[-3.72 -0.47  1.75 -5.59  0.23 -0.77  0.42 -1.11 -4.71  0.09 -0.24 -0.58
  2.34  0.38 -1.09 -2.14 -0.33 -0.41  0.12 -1.96 -0.45 -0.94  2.11  1.50
  2.08  0.38  3.06 -2.94  4.21 -1.18  0.05  1.27 -2.01  2.90  1.72  0.40
 -0.03  1.48 -0.47 -0.70 -0.34  1.57 -0.51  0.17 -0.07 -0.27 -2.54] -> <51> <233>
[-2.24 -0.60 -0.02 -6.89  0.17 -0.33 -0.36 -0.76 -1.44  0.94  0.60 -1.02
  2.64  0.70  0.14  0.16 -1.20 -0.62 -0.26 -1.75 -2.57 -0.32  0.40  0.09
  1.21 -0.09  0.16 -3.06  0.04 -0.50  0.72 -0.55  1.93  2.42  1.36  0.24
 -0.79 -0.21 -0.39 -0.24 -0.89  0.53 -2.70  0.43  1.00  0.13 -2.16] -> <51> <245>
[ 0.29 -1.28  1.52 -5.14 -0.73 -0.09  1.05  0.58 -0.72  0.17  0.34 -0.67
  0.63 -0.67  0.43  0.80  0.80 -1.99 -0.35 -0.08 -0.96 -0.34 -0.02  0.90
  0.81  0.10  0.94 -1.24 -0.26 -0.97  1.02  0.85  0.06  1.93  1.89 -0.67
  0.09 -0.49  0.12 -3.14  0.08 -1.23 -1.09  0.26 -0.80  0.34 -0.98] -> <51> <238>
[-3.08 -1.73 -0.06 -6.38  0.14 -0.54  0.08 -0.64 -1.00  0.27  0.73 -0.19
  0.83  0.18  0.26 -0.79 -0.30 -0.64  0.37 -1.22 -1.58 -1.29 -0.50  0.51
  1.28  0.96  1.59 -4.26  2.36 -0.80  0.48 -0.09 -0.85  3.08  2.68  0.29
 -1.00 -0.34  0.23 -0.09  0.39  0.48 -2.51  0.54  0.25 -1.18 -1.99] -> <51> <246>
[-3.09  0.37 -1.77  0.88 -1.12 -0.23 -0.40 -1.06 -1.49  0.67 -0.64  0.39
 -0.10 -1.08  0.95 -0.18 -1.00 -1.33 -0.13 -0.01 -3.07  0.26  1.54 -2.66
 -0.71  0.02  0.74 -0.70  2.38  0.07  0.30 -0.94  1.63  0.37  1.56 -0.05
  0.11  0.37 -0.90 -0.08 -1.41 -1.53  0.40 -1.15  0.52 -0.44 -1.33] -> <50> <246>
[-0.68 -0.49 -0.33 -1.27  0.49 -1.15  1.00  0.91 -0.66  0.18  0.94 -0.48
  0.33  0.00  0.04 -0.83  0.92 -0.49 -0.05 -7.62 -0.18 -0.19 -0.81  0.39
  0.94 -0.10  0.75 -2.69  0.46  0.33 -0.22 -0.31  0.69  0.10  0.80 -0.12
 -0.34  0.59  0.59 -1.50  0.67  0.75 -0.08 -0.17 -0.79 -0.11 -2.21] -> <51> <245>
[-0.03 -0.94  0.11  0.76 -0.44 -0.63 -0.54 -0.72  0.16 -0.14 -0.62 -0.50
  0.20 -1.44  0.42 -0.36 -0.72 -0.97  1.05  0.30  0.63 -0.61  0.64 -0.37
 -0.53  0.23  1.07 -1.52  1.32 -0.62  0.12 -0.17 -0.19  2.37  1.88 -0.15
 -0.08 -0.07 -0.03  0.04  0.62 -1.01 -1.30  0.11  0.75  0.34 -0.76] -> <50> <246>
[-0.59 -0.85 -0.17 -3.99  0.05  0.15  0.87  1.89 -0.99  0.30  0.78 -0.17
  1.37  0.10  0.69 -2.84  0.06 -0.25  0.13 -2.12 -1.83  0.07 -0.51  0.16
  0.73 -0.40 -0.48 -0.90  2.91 -0.63  0.81  0.12  0.49  2.05  1.32  0.05
 -0.62  1.31  0.90 -1.35  0.81  2.74 -0.43 -0.37  0.23  0.01 -1.01] -> <51> <238>
[ 0.56 -1.00 -0.43 -2.25 -0.60 -0.45  0.55 -0.94  0.06 -0.33  0.64 -0.93
 -0.68  1.40  0.28  0.90 -0.57  1.07 -0.27 -0.83  6.40 -0.99 -0.60  0.78
  1.55  0.18  1.36 -1.03  1.98 -0.06  1.01  1.05  0.91  2.19 -0.65  0.33
 -0.46  0.62  0.65 -1.11  0.17  3.70  1.39 -2.25 -0.09  0.48 -2.23] -> <51> <233>
[-2.34 -0.94 -0.19 -1.73 -1.18  0.01 -0.79 -1.74 -0.87  0.90 -0.61 -2.46
  1.53 -0.23  1.53 -0.43 -0.89 -0.10 -0.39 -2.39  4.59 -1.38  1.77  1.00
  1.35  0.65  2.29 -3.66  1.06 -2.51 -0.28  0.22 -0.98  2.86  2.45 -0.30
 -0.69  0.49 -1.13  0.34 -0.08 -2.02 -2.73  0.70  0.36  0.27 -0.40] -> <47> <246>
[-1.52  0.02  0.59 -3.34  0.26 -0.28  1.14 -0.95 -1.83  3.33  0.11 -1.12
  0.66 -0.07  0.00 -0.62  1.59 -0.04 -6.08 -1.76  1.22 -0.85 -0.30 -0.06
  0.65 -0.04  1.59 -2.55  1.82 -0.41 -1.25 -0.11 -0.82  2.18  0.51  0.32
 -0.27 -0.06  0.19 -0.05 -0.22  0.32 -0.43  0.59  1.26 -0.36 -1.23] -> <51> <246>
[-2.83 -0.74 -0.01 -5.04 -0.74 -0.88 -0.61 -0.12 -1.21  0.26 -0.71 -1.04
  2.76  0.49  0.83 -0.41 -0.41 -2.06  0.26 -2.84 -0.72 -0.44  2.53  1.10
  2.62 -0.24  1.85 -4.64  1.60 -0.55  1.72 -0.16  0.36  2.00  1.89  0.99
  1.28  2.20 -0.69  0.24 -1.89  0.66 -2.33  0.21  0.24  0.03 -3.15] -> <51> <233>
[ 0.17 -0.09  0.26 -3.60  0.39 -0.27  2.34 -1.78 -1.45 -0.42  0.45 -0.47
  0.87  0.12 -0.95  0.17  0.45 -1.47  0.50 -1.28 -0.38  0.27  2.51  0.62
  1.32  0.39  1.56 -2.80  0.52  0.19  0.74  0.22  2.83  1.80  0.92  0.05
 -0.40  0.30 -0.12 -0.86 -1.29  2.12 -2.78 -0.26 -0.15  0.30 -1.71] -> <51> <245>
[-1.80  0.17 -0.36 -5.57 -0.83  0.25 -0.20 -1.85 -2.08  0.16  0.16 -0.22
  1.22  0.35  0.13  0.57 -0.10 -0.81 -0.88 -0.98 -1.70 -1.20  0.22  0.55
  0.90 -0.28  0.83 -1.49  3.06 -0.43  0.67 -0.69 -1.60  1.54  0.75  0.39
  0.59  0.03  1.68 -0.90 -0.23  0.98 -1.18 -0.41  0.50  0.17 -2.49] -> <51> <238>

[-0.13  2.56 -0.08  1.46 -0.27 -1.21 -0.82  0.60  0.52  1.16  1.03  3.10
 -1.29 -1.74 -0.19 -0.60 -0.53 -2.58  1.14  0.87 -0.22 -0.34  0.46  1.83
  0.29  1.37 -0.22 -1.95  0.04  0.18 -0.87 -3.10 -0.18 -4.96  1.48  0.04
 -1.37  0.57  0.98  1.35  0.30  0.38 -1.81 -0.54 -0.89 -1.05  1.51] -> <14> (31)
[-0.72  1.61  0.98  0.66 -0.13  0.82  0.32  0.47  0.63  1.70  0.22 -0.73
  0.90  0.78  1.30 -0.98  0.11 -1.40  1.10 -0.91  0.19 -0.93  0.74  0.69
  0.53  0.41  0.35  0.84 -0.34  1.47  0.40 -1.82  0.40 -3.18  0.76  0.68
 -0.58  0.28 -0.15  1.16  0.17  1.48 -0.80 -0.17  0.11  0.62 -0.23] -> <14> (42)
[-0.30 -0.93  0.47  1.13 -0.28  1.68  0.38  1.03 -1.07 -0.97 -1.06  2.88
 -0.42 -1.75  1.46 -2.38 -1.64 -0.10  0.24  1.80  1.63 -0.28  2.48 -0.27
 -0.58  2.70 -0.63  0.85  1.05 -0.73 -2.07 -1.05 -1.71 -2.42  1.65 -0.14
 -0.47 -1.19  0.34  2.06  0.19  2.57 -2.73  0.78 -0.15  2.50 -0.61] -> <22> (44)
[-0.44  0.85  0.35  0.56 -0.30 -0.46 -0.18  0.54 -0.21 -0.26 -0.19  2.18
 -0.01 -2.50  0.73 -1.16  0.03 -1.13  0.09  0.63  0.47 -0.35 -0.52  0.78
 -0.03  0.41 -0.15 -1.59  1.27 -1.04 -1.14 -2.65 -0.82 -1.86  0.43 -0.43
  0.08 -0.19  0.79  2.29 -0.48  0.46 -2.52  0.61 -0.57 -1.44  0.53] -> <14> (43)
[ 1.48  0.20  1.03  1.78 -1.09 -1.02  0.16  1.66 -0.89 -0.97  0.45 -0.10
 -0.18 -0.57 -3.43  0.40  0.62 -1.30 -0.88  0.83  1.05  0.30  3.08 -2.00
  0.21 -1.51  1.04 -0.75 -0.34  0.59 -1.48 -0.45 -0.82 -2.41 -0.42  0.04
 -1.33 -2.46  0.62 -0.49  0.00 -0.08 -0.23 -0.51 -0.04 -2.17  0.54] -> <22> (43)
[ 0.40  2.00  0.32  0.65 -0.24 -0.53 -0.38  0.49 -0.33 -1.32  0.25  1.23
 -0.11 -2.34  1.82 -0.79  0.08 -0.05  0.38  1.56 -1.72 -0.73  0.29  0.74
 -0.82  0.61 -0.19 -0.37  0.74 -0.39 -2.03 -1.85 -0.09 -0.87  0.19 -0.17
 -0.19 -1.08  1.43  2.13 -0.08 -0.41 -2.45  1.11 -0.03 -0.36  0.40] -> <22> (43)
[ 0.12  0.99  0.20  0.54  0.82 -0.11  0.25  0.91 -0.36  0.12 -0.06 -0.75
  1.19 -1.88  0.65 -0.47  0.65 -1.00  0.38  0.00  0.78 -0.78  0.67  0.82
 -1.27 -0.09 -0.01 -2.42  0.37 -0.51  0.31 -2.39  0.00 -1.27  0.99  0.10
 -0.04  0.00  1.47  2.06 -0.15  0.57 -1.50  0.67 -0.24 -2.37 -1.59] -> <14> (43)
[ 0.51  1.76 -0.26  0.19 -0.06 -0.32 -0.77  0.78  0.26  0.26 -0.37  2.19
 -1.06 -1.65  1.50  0.49 -0.54 -0.42 -0.56 -2.41  0.59  0.14 -1.04 -0.30
 -0.09 -0.19  0.61 -0.96  0.92 -0.25  0.01 -2.16  0.15 -3.22  0.59 -1.51
 -0.64  1.04  0.61  1.60  0.72  1.17 -1.26  0.99 -1.02  0.41  0.48] -> <22> (31)
[-0.28  1.75  0.92  0.90 -0.46 -1.03 -1.16  0.67  0.07  2.51 -0.96  3.43
 -0.73 -1.89  2.69 -1.72  0.79  0.01  1.19  0.65 -0.05 -0.73  0.12 -0.01
 -0.59  1.09 -0.47 -2.10  1.11 -0.21 -1.06 -0.97  0.23 -3.34  1.10 -1.41
  0.10  1.37  0.62  4.60  0.01  0.77 -1.47  0.27 -1.02 -1.17  0.56] -> <22> (31)
